Below is a small trained network, with its code and all its weights. Each question gives an input and a class and asks what happens when units are switched off, that is, made to give their printed mean instead of their output.

import numpy as np


def w(rows, s, z=0):
    codes = np.array(rows[::2]) - 128.0
    scale = np.full(codes.shape[1], s)
    scale[-1] = z or s
    return codes * scale


def f(y):
    return np.maximum(y, 0)


def log_softmax(a):
    a = a - a.max(-1, keepdims=True)
    return a - np.log(np.exp(a).sum(-1, keepdims=True))


def net(x, mask):
    res = np.array(x, float).reshape(1, 4) / 4 @ E
    y = f(res @ A[0][:, :-1].T + A[0][:, -1])
    res = res + np.where(mask, y, B[0][:, -1]) @ B[0][:, :-1]
    return log_softmax(res[-1] @ U[:, :-1].T + U[:, -1])


A, B = {}, {}
E = w([
[198,214,162,214],'x0',
[6,146,144,190],'x1',
[130,167,3,152],'x2',
[158,18,116,222],'x3',
],0.005)
A[0] = w([
[128,161,129,116,106],'n1',
[174,169,142,163,71],'n2',
[119,178,130,86,54],'n3',
[129,146,71,138,21],'n4',
[162,184,146,183,8],'n5',
[149,110,213,105,159],'n6',
[84,191,142,89,51],'n7',
[128,140,79,134,17],'n8',
[135,115,198,107,76],'n9',
[119,164,163,79,112],'n10',
[17,153,143,171,54],'n11',
[161,45,118,174,106],'n12',
[191,211,169,198,62],'n13',
[85,123,143,158,80],'n14',
[70,45,93,33,43],'n15',
[99,106,234,131,60],'n16',
[41,143,129,173,71],'n17',
[140,89,150,161,81],'n18',
[86,68,72,58,88],'n19',
[113,179,133,59,194],'n20',
[187,125,114,72,29],'n21',
[255,108,107,59,30],'n22',
[129,125,149,124,72],'n23',
[137,85,124,176,132],'n24',
[125,133,34,140,52],'n25',
[130,171,12,152,202],'n26',
[141,73,128,186,69],'n27',
[136,97,209,115,60],'n28',
[131,115,172,121,66],'n29',
[130,64,108,159,42],'n30',
[194,105,112,79,48],'n31',
[101,104,122,110,135],'n32',
[149,148,139,145,206],'n33',
[127,148,55,133,22],'n34',
[117,211,142,53,72],'n35',
[142,115,173,112,200],'n36',
],0.0096,0.0015)
B[0] = w([
[144,107,124,140,156],'n1',
[145,134,188,147,182],'n2',
[185,111,113,164,176],'n3',
[184,162,127,97,164],'n4',
[168,148,207,148,185],'n5',
[149,147,110,64,213],'n6',
[187,108,100,180,194],'n7',
[177,159,125,104,155],'n8',
[179,162,124,90,183],'n9',
[171,102,104,145,186],'n10',
[104,233,98,175,222],'n11',
[183,85,91,174,218],'n12',
[145,118,236,147,232],'n13',
[133,175,108,153,168],'n14',
[162,146,251,156,230],'n15',
[170,173,108,57,212],'n16',
[117,222,108,158,206],'n17',
[179,122,114,146,174],'n18',
[143,130,221,142,213],'n19',
[134,52,100,154,219],'n20',
[117,194,111,168,175],'n21',
[69,235,87,173,226],'n22',
[146,137,128,119,138],'n23',
[163,100,101,160,192],'n24',
[203,166,125,80,196],'n25',
[143,130,118,20,253],'n26',
[194,109,102,175,197],'n27',
[183,170,125,78,193],'n28',
[160,152,128,102,158],'n29',
[196,108,120,174,181],'n30',
[95,192,110,156,182],'n31',
[116,125,157,133,164],'n32',
[99,100,152,121,174],'n33',
[197,166,125,90,177],'n34',
[200,77,98,183,222],'n35',
[122,130,113,89,185],'n36',
],0.03,0.0043)
U = w([
[166,147,95,2,99],'0',
[114,119,237,146,112],'1',
[164,68,51,181,110],'2',
[69,209,75,167,135],'3',
[116,105,109,96,254],'4',
[78,85,98,107,97],'5',
[64,83,97,105,99],'6',
[71,85,114,89,97],'7',
],0.008,0.0069)

Each question gives the input, the list of numbers given to net, and the class t.
The units are the neurons (one row each of A and B). Each row of codes is followed by its name. A weight is (code - 128) times the scale printed after its matrix; where a second scale follows, it is the last column's (A, B and U).
mask holds one flag per neuron, in row order. A switched-off neuron (its flag False) gives its mean, the last column of its row in B, instead of its output. The means were averaged over made-up inputs and are rounded, as every weight is.
A unit's drop is (log p(t) with every unit on - log p(t) with that unit switched off) / (log p(t) with every unit on - log p(t) with every unit switched off).
The circuit of an input: a set's keep is (log p(t) with only the set's units on - log p(t) with every unit switched off) / (log p(t) with every unit on - log p(t) with every unit switched off). Starting from the 12 units with the biggest drops (on a tie, the unit counted first), units are removed one at a time, each time the one whose removal leaves the highest keep (on an exact tie, the one counted first), for as long as the keep stays at least 0.8.
circuit, biggest first: the units of the circuit, biggest drop first
top k neurons: the k neurons with the biggest drops, biggest first
drop when u is switched off: that unit's drop, to one decimal
input [-1,6,-5,1], class 3: circuit, biggest first	n11
input [5,-2,-4,-6], class 2: top 2 neurons	n35, n15
input [4,3,1,-2], class 1: circuit, biggest first	n13, n16
input [-7,7,-2,-8], class 2: top 3 neurons	n35, n7, n20
input [0,8,-7,4], class 3: top 3 neurons	n11, n26, n17
input [-7,6,3,4], class 1: top 3 neurons	n15, n19, n22
input [5,7,8,8], class 0: top 3 neurons	n26, n25, n35
input [4,-4,7,7], class 0: top 2 neurons	n26, n25
input [7,6,4,2], class 1: top 3 neurons	n13, n5, n22
input [7,7,-7,1], class 0: top 2 neurons	n16, n15
input [7,-3,6,-5], class 1: top 2 neurons	n13, n5
input [6,-2,7,6], class 0: top 3 neurons	n26, n25, n15
input [8,2,8,3], class 0: top 3 neurons	n26, n15, n25
input [-2,-1,6,-7], class 2: top 3 neurons	n35, n20, n7
input [-5,7,-2,-7], class 2: circuit, biggest first	n7
input [-3,6,2,-2], class 3: drop when n11 is switched off	0.2
input [-3,1,6,-7], class 2: drop when n9 is switched off	0.1
input [-7,-4,5,-2], class 1: drop when n15 is switched off	0.6
